Below are the code and all the weights of a small trained network. Each question names an input and a class and asks about switching units off, where a switched-off unit gives its printed mean instead of its output.

import numpy as np


def w(rows, s, z=0):
    codes = np.array(rows[::2]) - 128.0
    scale = np.full(codes.shape[1], s)
    scale[-1] = z or s
    return codes * scale


def f(y):
    return np.maximum(y, 0)


def log_softmax(a):
    a = a - a.max(-1, keepdims=True)
    return a - np.log(np.exp(a).sum(-1, keepdims=True))


def net(x, mask):
    res = np.array(x, float).reshape(1, 2) / 4 @ E
    y = f(res @ A[0][:, :-1].T + A[0][:, -1])
    res = res + np.where(mask, y, B[0][:, -1]) @ B[0][:, :-1]
    return log_softmax(res[-1] @ U[:, :-1].T + U[:, -1])


A, B = {}, {}
E = w([
[11,26,154,169,117,210,192,87,144,201,100],'x0',
[94,147,148,225,73,66,60,75,57,167,97],'x1',
],0.011)
A[0] = w([
[132,84,132,108,180,169,200,178,188,86,159,134],'N1',
[129,136,60,95,156,157,205,198,133,146,157,3],'N2',
[126,148,162,216,107,77,141,115,104,193,97,48],'N3',
[44,2,168,152,86,232,186,72,169,222,79,113],'N4',
[167,125,92,170,182,167,151,174,191,120,96,26],'N5',
[176,97,134,6,204,136,214,186,202,128,148,221],'N6',
],0.006,0.0036)
B[0] = w([
[148,117,173,199,86,100,117,150,180,176,44,187],'N1',
[87,2,112,196,169,131,28,71,163,110,75,158],'N2',
[93,76,154,204,152,149,88,60,187,143,18,175],'N3',
[177,149,86,155,105,36,111,99,153,46,211,248],'N4',
[95,60,154,142,201,136,96,135,132,86,63,145],'N5',
[141,140,145,171,86,114,89,127,209,158,133,221],'N6',
],0.0079,0.014)
U = w([
[207,134,56,135,132,104,79,119,151,2,245,75],'0',
[101,64,227,189,139,178,49,126,158,200,38,78],'1',
[136,156,182,145,84,152,170,153,151,176,212,255],'2',
[88,92,122,91,226,237,193,152,94,140,151,46],'3',
[48,93,105,45,206,219,205,164,91,181,157,48],'4',
],0.008,0.007)

Each question gives the input, the list of numbers given to net, and the class t.
The units are the neurons (one row each of A and B). Each row of codes is followed by its name. A weight is (code - 128) times the scale printed after its matrix; where a second scale follows, it is the last column's (A, B and U).
mask holds one flag per neuron, in row order. A switched-off neuron (its flag False) gives its mean, the last column of its row in B, instead of its output. The means were averaged over made-up inputs and are rounded, as every weight is.
A unit's drop is (log p(t) with every unit on - log p(t) with that unit switched off) / (log p(t) with every unit on - log p(t) with every unit switched off).
The circuit of an input: a set's keep is (log p(t) with only the set's units on - log p(t) with every unit switched off) / (log p(t) with every unit on - log p(t) with every unit switched off). Starting from all 6 units, units are removed one at a time, each time the one whose removal leaves the highest keep (on an exact tie, the one counted first), for as long as the keep stays at least 0.8.
units of the circuit, in order: the units of the circuit, biggest drop first
k most important neurons: the k neurons with the biggest drops, biggest first
drop when u is switched off: that unit's drop, to one decimal
input [-5,8], class 1: units of the circuit, in order	(N4)
input [3,0], class 2: 2 most important neurons	(N2, N5)
input [2,0], class 2: units of the circuit, in order	(N2, N3)
input [3,3], class 2: units of the circuit, in order	(N2, N1)
input [-3,2], class 2: units of the circuit, in order	(N4, N2, N3)
input [1,-4], class 1: 2 most important neurons	(N4, N1)
input [1,-5], class 1: 3 most important neurons	(N4, N1, N2)
input [6,6], class 0: 2 most important neurons	(N4, N1)
input [0,-1], class 2: units of the circuit, in order	(N4, N3, N2, N5)
input [-1,-2], class 2: units of the circuit, in order	(N4, N3, N2)
input [-4,8], class 1: 2 most important neurons	(N4, N3)
input [-1,2], class 2: units of the circuit, in order	(N4, N2, N3, N1)
input [-5,-6], class 1: units of the circuit, in order	(N4, N1)
input [8,2], class 0: most important neuron	(N4)
input [8,-8], class 0: 2 most important neurons	(N4, N3)
input [5,5], class 0: 2 most important neurons	(N4, N1)
input [6,-6], class 0: 2 most important neurons	(N4, N3)
input [-4,-5], class 1: drop when N3 is switched off	-0.1
input [6,-2], class 0: drop when N4 is switched off	0.8
input [-1,0], class 2: drop when N2 is switched off	0.2
input [2,-7], class 1: most important neuron	(N1)
